Below is a small trained network, with its code and all its weights. Each question gives an input and a target symbol and asks what happens when units are switched off, that is, made to give their printed mean instead of their output.

import numpy as np


def w(rows, s, z=0):
    codes = np.array(rows[::2]) - 128.0
    scale = np.full(codes.shape[1], s)
    scale[-1] = z or s
    return codes * scale


def f(y):
    return y / 2 * (1 + np.tanh(0.7978845608 * (y + 0.044715 * y**3)))


def softmax(a):
    e = np.exp(a - a.max(-1, keepdims=True))
    return e / e.sum(-1, keepdims=True)


def log_softmax(a):
    a = a - a.max(-1, keepdims=True)
    return a - np.log(np.exp(a).sum(-1, keepdims=True))


def net(x, mask):
    ids = ['ΔΘΛΣΦαη'.index(c) for c in x.split()]
    T = len(ids)
    res = E[ids] + P[:T]
    u = 0
    for l in range(2):
        r = res
        for j in range(2):
            rows = slice(4 * j, 4 * j + 4)
            q, k, v = (r @ M[l][rows].T for M in (Q, K, V))
            z = softmax(np.where(np.tri(T) > 0, q @ k.T / 4**0.5, -1e9)) @ v
            o = O[l][rows]
            res = res + np.where(mask[u + j], z, o[:, -1]) @ o[:, :-1]
        u += 2
        y = f(res @ A[l][:, :-1].T + A[l][:, -1])
        res = res + np.where(mask[u : u + 8], y, B[l][:, -1]) @ B[l][:, :-1]
        u += 8
    return log_softmax(res[-1] @ U[:, :-1].T + U[:, -1])


Q, K, V, O, A, B = {}, {}, {}, {}, {}, {}
E = w([
[1,168,70,137,227,151,180,175,87,136,226],'Δ',
[213,225,192,84,113,165,226,30,148,132,201],'Θ',
[78,138,231,210,187,136,31,40,20,154,141],'Λ',
[7,38,135,89,133,67,34,83,203,180,33],'Σ',
[161,89,57,85,100,180,147,111,223,132,6],'Φ',
[140,96,55,130,8,178,214,161,84,44,157],'α',
[111,49,121,181,75,21,211,247,59,214,63],'η',
],0.0073)
P = w([
[37,181,40,138,225,96,154,73,192,206,151],'0',
[167,187,99,69,210,57,87,179,127,60,88],'1',
[46,73,194,58,109,222,116,182,116,199,138],'2',
[69,95,131,210,92,113,164,82,201,94,141],'3',
[180,192,124,88,152,42,114,171,87,54,60],'4',
[62,86,225,72,58,208,134,176,92,210,121],'5',
[248,2,135,222,66,106,153,66,123,146,185],'6',
[155,224,111,107,107,26,129,170,51,53,18],'7',
[57,72,237,100,44,190,150,201,46,213,109],'8',
],0.0064)
Q[0] = w([
[32,137,159,101,126,39,141,193,45,150,26],'L0H1',
[65,228,237,213,240,148,59,13,34,112,224],'L0H1',
[195,239,81,106,71,171,198,53,191,2,101],'L0H1',
[185,136,226,87,197,58,8,5,241,219,32],'L0H1',
[65,130,213,106,87,165,107,173,25,147,135],'L0H2',
[132,143,54,124,162,77,130,101,193,78,180],'L0H2',
[75,144,171,82,96,160,164,146,127,176,186],'L0H2',
[169,139,42,134,163,81,137,90,215,81,167],'L0H2',
],0.0072)
K[0] = w([
[64,119,76,120,150,45,48,229,2,194,39],'L0H1',
[91,199,251,153,235,157,34,42,32,90,238],'L0H1',
[179,234,101,29,80,221,163,97,136,65,118],'L0H1',
[149,116,239,102,176,96,4,38,236,180,39],'L0H1',
[107,134,229,207,113,19,153,172,11,159,138],'L0H2',
[120,188,44,27,143,223,78,53,212,46,202],'L0H2',
[84,165,129,151,138,64,187,111,128,166,178],'L0H2',
[128,165,35,24,147,245,93,48,241,58,172],'L0H2',
],0.0068)
V[0] = w([
[189,89,108,199,43,137,162,80,123,104,113],'L0H1',
[58,189,151,10,147,200,84,112,179,108,114],'L0H1',
[196,92,155,179,99,160,114,37,143,115,148],'L0H1',
[86,181,93,37,123,161,119,135,202,104,74],'L0H1',
[69,182,50,57,143,197,100,17,190,111,168],'L0H2',
[119,170,32,2,193,194,142,90,237,114,168],'L0H2',
[103,151,46,1,76,193,108,110,150,57,155],'L0H2',
[130,140,119,198,137,141,116,88,113,87,172],'L0H2',
],0.0046)
O[0] = w([
[47,189,93,118,214,60,190,174,239,101,65,133],'L0H1',
[164,52,160,66,141,149,132,45,2,79,118,76],'L0H1',
[34,189,94,165,199,103,169,36,143,148,71,62],'L0H1',
[185,61,142,54,108,110,178,95,67,63,57,93],'L0H1',
[142,91,119,136,188,78,229,81,88,115,148,34],'L0H2',
[102,76,117,157,178,102,252,80,132,126,81,2],'L0H2',
[105,98,141,145,202,116,207,118,80,47,53,25],'L0H2',
[133,108,112,141,174,134,90,142,85,112,191,96],'L0H2',
],0.0043,0.0021)
A[0] = w([
[229,126,109,102,117,29,176,113,85,10,47,167],'L0N1',
[3,209,37,150,222,75,154,142,209,129,58,196],'L0N2',
[57,43,209,54,96,213,147,148,24,117,97,77],'L0N3',
[60,24,174,190,77,164,127,44,143,172,209,226],'L0N4',
[88,155,219,168,112,198,61,102,80,139,172,118],'L0N5',
[79,118,76,127,106,40,104,211,126,88,46,252],'L0N6',
[117,129,225,39,72,224,113,135,237,204,175,84],'L0N7',
[22,134,88,175,173,76,154,73,229,172,151,143],'L0N8',
],0.0059,0.0025)
B[0] = w([
[207,146,74,61,73,234,152,117,130,68,94,219],'L0N1',
[100,114,58,103,230,51,18,33,255,197,180,191],'L0N2',
[38,113,246,114,203,98,177,220,148,201,69,213],'L0N3',
[151,103,40,231,57,190,184,186,127,168,93,252],'L0N4',
[154,161,86,191,112,147,75,87,157,149,77,244],'L0N5',
[191,79,112,69,106,81,112,175,209,81,156,251],'L0N6',
[125,108,70,52,91,200,97,133,177,224,148,245],'L0N7',
[84,148,54,213,172,80,143,130,201,203,101,178],'L0N8',
],0.0056,0.0042)
Q[1] = w([
[216,79,113,62,73,200,142,210,63,95,158],'L1H1',
[233,143,131,155,114,244,186,121,70,124,139],'L1H1',
[124,182,62,108,174,37,113,73,179,111,169],'L1H1',
[231,69,91,44,79,177,75,147,143,63,88],'L1H1',
[135,137,234,136,191,144,219,57,21,66,46],'L1H2',
[244,156,59,138,133,56,81,41,100,82,113],'L1H2',
[47,131,188,122,135,189,172,166,179,160,87],'L1H2',
[121,237,141,2,105,237,104,160,172,171,100],'L1H2',
],0.0054)
K[1] = w([
[151,140,168,31,32,177,131,201,63,88,182],'L1H1',
[201,145,133,127,69,208,190,156,83,85,113],'L1H1',
[122,166,43,133,222,63,124,90,172,121,166],'L1H1',
[201,139,117,3,66,98,54,162,99,72,103],'L1H1',
[92,147,179,121,199,202,181,95,56,109,113],'L1H2',
[156,96,102,63,144,150,199,91,183,112,119],'L1H2',
[110,168,166,205,112,137,52,139,89,156,82],'L1H2',
[207,229,144,139,60,133,92,132,120,125,83],'L1H2',
],0.0069)
V[1] = w([
[200,154,141,106,36,187,125,144,146,97,144],'L1H1',
[180,115,128,102,107,212,56,86,121,95,74],'L1H1',
[155,105,195,107,71,150,123,163,125,154,103],'L1H1',
[71,101,88,167,164,170,165,88,166,227,125],'L1H1',
[84,1,114,90,149,101,164,165,163,138,144],'L1H2',
[67,119,162,67,108,108,228,158,130,122,158],'L1H2',
[165,143,114,165,82,112,55,129,131,133,53],'L1H2',
[112,119,133,62,112,109,212,93,151,130,178],'L1H2',
],0.0051)
O[1] = w([
[139,108,80,69,123,121,183,135,91,64,198,172],'L1H1',
[111,75,57,2,102,154,148,81,96,122,123,139],'L1H1',
[75,109,118,102,125,77,142,150,66,163,184,160],'L1H1',
[121,158,93,195,140,138,104,85,207,222,124,254],'L1H1',
[60,53,129,115,115,155,72,205,91,226,161,205],'L1H2',
[105,99,195,67,116,84,127,222,15,143,181,77],'L1H2',
[142,126,112,193,197,129,111,77,216,110,110,202],'L1H2',
[147,89,126,61,112,127,123,158,17,116,203,104],'L1H2',
],0.0045,0.0041)
A[1] = w([
[161,214,89,219,103,177,131,102,142,214,94,185],'L1N1',
[42,139,219,160,165,69,48,144,58,134,78,14],'L1N2',
[97,184,107,142,229,52,75,65,189,111,139,2],'L1N3',
[180,167,100,79,168,184,151,64,116,111,101,55],'L1N4',
[202,168,150,172,101,128,157,56,89,93,114,97],'L1N5',
[162,219,233,91,168,49,188,191,57,162,188,227],'L1N6',
[151,89,110,166,73,51,208,189,91,63,227,76],'L1N7',
[185,198,88,81,107,133,156,100,1,39,225,103],'L1N8',
],0.0064,0.0028)
B[1] = w([
[80,56,142,92,120,99,180,149,152,64,122,253],'L1N1',
[209,180,205,200,174,193,59,88,207,156,45,138],'L1N2',
[130,159,123,48,138,114,44,79,22,208,209,164],'L1N3',
[173,168,88,207,127,135,188,188,179,120,73,145],'L1N4',
[223,148,184,139,32,171,113,218,41,184,46,134],'L1N5',
[107,247,49,177,170,2,197,86,84,106,105,147],'L1N6',
[214,91,71,175,57,155,65,170,51,179,125,162],'L1N7',
[78,178,200,77,171,171,155,135,185,185,189,179],'L1N8',
],0.0067,0.015)
U = w([
[52,189,72,72,224,31,122,46,120,170,251,247],'Δ',
[95,88,151,190,141,145,228,184,251,3,14,175],'Θ',
[184,82,24,209,57,84,145,151,38,127,25,78],'Λ',
[135,72,150,85,83,248,81,138,77,188,254,38],'Σ',
[74,45,227,21,132,39,113,102,66,58,83,144],'Φ',
[210,137,206,162,163,168,45,112,132,144,92,178],'α',
[126,249,139,157,148,129,165,154,150,175,109,2],'η',
],0.0053,0.004)

Each question gives the input, a string of symbols that net reads in full, and the target symbol t.
The units are the heads (4 rows each of Q, K, V and O) and the neurons (one row each of A and B). Each row of codes is followed by its name. A weight is (code - 128) times the scale printed after its matrix; where a second scale follows, it is the last column's (O, A, B and U).
mask holds one flag per unit, layer by layer, with each layer's heads first. A switched-off unit (its flag False) gives its mean, the last column of its rows in O or B, instead of its output. The means were averaged over made-up inputs and are rounded, as every weight is.
A unit's drop is (log p(t) with every unit on - log p(t) with that unit switched off) / (log p(t) with every unit on - log p(t) with every unit switched off).
The circuit of an input: a set's keep is (log p(t) with only the set's units on - log p(t) with every unit switched off) / (log p(t) with every unit on - log p(t) with every unit switched off). Starting from the 12 units with the biggest drops (on a tie, the unit counted first), units are removed one at a time, each time the one whose removal leaves the highest keep (on an exact tie, the one counted first), for as long as the keep stays at least 0.8.
units of the circuit, in order: the units of the circuit, biggest drop first
k most important neurons of layer l: the k neurons of layer l with the biggest drops, biggest first
heads that matter: for each layer, one digit per head in row order, 1 if its drop is at least 0.15 and else 0, layers parted by /
input η α Φ α Θ Φ α, target Λ: most important neuron of layer 0 => [L0N3]
input Λ α Θ η, target Δ: units of the circuit, in order => [L0H1, L0N2, L1N3]
input η Φ Δ η Σ Θ η η Σ, target Σ: heads that matter => 01 / 10
input Φ α α Θ, target Δ: units of the circuit, in order => [L0H1, L0N2, L1N3, L0H2]
input Σ Λ α Φ Λ Σ Λ Σ α, target Θ: heads that matter => 00 / 01
input Λ Σ α α α α Σ Λ, target α: heads that matter => 00 / 00
input Λ Σ Λ η η α α Σ η, target Σ: units of the circuit, in order => [L0H2, L0N7]
input Σ Θ η Φ, target Δ: units of the circuit, in order => [L0N2, L1N3, L0H1, L0H2]
input α Λ α, target Θ: units of the circuit, in order => [L1H2, L1N3]
input α Λ Σ α Δ Δ Θ, target Δ: heads that matter => 10 / 00
input α α α η Λ Λ Σ Σ, target Φ: units of the circuit, in order => [L0H1, L0N6, L1H1, L0N4]
input Θ α Σ, target α: heads that matter => 11 / 11
input η Φ η, target Σ: heads that matter => 11 / 00
input Θ α Λ Λ Δ Δ Λ, target Λ: heads that matter => 01 / 01
input Δ Θ Δ Θ α Θ Λ, target Δ: heads that matter => 10 / 00
input Λ Θ Φ Θ α Δ Σ α Θ, target Θ: heads that matter => 10 / 01
input Θ Σ η Θ η Λ Θ, target Λ: heads that matter => 11 / 01
input Δ α Φ Σ, target Δ: units of the circuit, in order => [L0N2, L1N3]
input Δ α η Δ, target Θ: units of the circuit, in order => [L1H1, L1N1, L0N8]
input Σ Λ Θ, target Θ: heads that matter => 00 / 01
input Λ α Λ Θ η η Σ, target Δ: 3 most important neurons of layer 0 => [L0N8, L0N2, L0N1]
input Λ α Σ, target Θ: heads that matter => 10 / 01
input α Φ Λ Λ Σ Θ α η Φ, target Σ: heads that matter => 01 / 10
input Δ α α Δ Λ α Δ, target Λ: 2 most important neurons of layer 1 => [L1N8, L1N7]
input Λ α Λ α α α Λ, target Λ: 3 most important neurons of layer 0 => [L0N4, L0N3, L0N2]
input Λ Θ η α, target Δ: 2 most important neurons of layer 0 => [L0N2, L0N8]
input Δ Δ Φ Φ Σ Λ Σ, target Θ: 2 most important neurons of layer 0 => [L0N4, L0N8]
input η Φ Δ Λ Θ, target η: 2 most important neurons of layer 1 => [L1N8, L1N4]
input Λ η Σ α Σ Φ η, target Θ: 2 most important neurons of layer 1 => [L1N1, L1N7]
